Read these off the row that follows.
1) Which number is the 2nd entry from the right?
2) Which number is the entry just right of the centre entry?
3) Which number is the second entry?
4) Which number is the first entry from the right?
136  144  150  112  124  116  137  133  100  102  125  129  128  128  132
1) 128
2) 100
3) 144
4) 132

data =
[[122 132 126 127 128 126 131 126 127 127 124 121 130 128 129]
 [122 131 126 131 128 126 125 126 127 125 133 125 131 123 127]
 [122 132 142 127 128 126 126 126 127 127 127 121 131 128 127]
 [122 131 131 127 140 124 121 142 138 113 118 121 132 104 155]
 [123 131 126 127 128 126 125 126 127 127 124 121 131 128 133]
 [122 131 126 127 128 132 123 126 127 127 124 121 131 126 127]
 [126 131 126 127 128 132 125 126 127 142 124 143 132 130 127]
 [136 131 126 127 128 126 125 126 127 127 124 121 131 128 127]
 [122 131 126 147 128 142 125 126 127 127 124 121 131 129 126]
 [122 131 126 124 128 126 125 126 128 130 124 121 131 128 127]]
The largest entry in the first row is 132
The bottom-left entry is 122
Give the entry in the top-left corner.
A: 122
The bottom entry of the column that holds the largest entry -> 127
Give the top-right entry.
A: 129
Give the top entry of the column that holds the smallest entry.
A: 128
Give the largest entry in the last column.
A: 155
The fourth entry from the end, reading row by row -> 121
Give the third entry on the main diagonal.
A: 142
The fourth entry in reading order -> 127
The minimum is 104
Give the entry directly above 138.
A: 127
The second smallest entry: 113
The fifth entry in reading order -> 128
Give the entry just left of the smallest entry.
A: 132
The third entry on the diagonal from the top-right corner: 131
Give the 3rd largest entry.
A: 143
The entry directly below the smallest entry: 128
Give the largest entry in the first column.
A: 136
The second entry on the diagonal from the top-right corner -> 123
The second largest entry: 147
Give the first entry in the row that holds the smallest entry.
A: 122
Give the 3rd entry, reading row by row.
A: 126
Give the bottom entry of the column that holds the smallest entry.
A: 128
The entry directly above the smallest entry -> 128

Questions about the grid below. Counting starts at 0.
1) Give the entry at row 2, column 0.
2) Give the entry in row 0 and column 2.
3) Give the entry in the bottom-left corner.
4) Give the entry in row 0 and column 1.
5) Give the entry directly below the centre entry.
6) Give the entry just left of the smallest entry.
7) Give the entry in the top-left corner.
8) Give the entry in the bottom-right corner.
array([[128, 129, 125, 126, 125, 133, 129, 129, 131, 126, 130, 127, 126],
       [119, 125, 125, 139, 126, 127, 127, 132, 140, 129, 122, 127, 125],
       [134, 129, 125, 127, 134, 138, 124, 128, 130, 135, 127, 115, 130],
       [132, 133, 127, 132, 119, 129, 127, 129, 138, 128, 135, 120, 127],
       [126, 132, 124, 127, 122, 131, 129, 129, 131, 130, 130, 136, 127],
       [121, 129, 126, 128, 127, 131, 132, 127, 130, 124, 124, 127, 128],
       [133, 132, 115, 126, 125, 131, 125, 145, 123, 128, 139, 127, 126],
       [131, 122, 134, 128, 132, 131, 134, 129, 126, 134, 130, 132, 117],
       [128, 125, 129, 116, 127, 133, 129, 128, 131, 130, 122, 129, 127],
       [123, 132, 124, 126, 126, 132, 129, 131, 129, 126, 129, 139, 128],
       [127, 127, 125, 127, 126, 121, 105, 131, 130, 123, 126, 127, 138],
       [132, 145, 123, 132, 126, 132, 131, 130, 126, 119, 139, 122, 131],
       [128, 131, 121, 127, 130, 134, 131, 124, 119, 128, 129, 127, 128],
       [134, 127, 124, 118, 121, 138, 127, 128, 131, 138, 131, 129, 120],
       [126, 129, 123, 128, 126, 121, 131, 125, 123, 125, 129, 129, 128]])
1) 134
2) 125
3) 126
4) 129
5) 129
6) 121
7) 128
8) 128
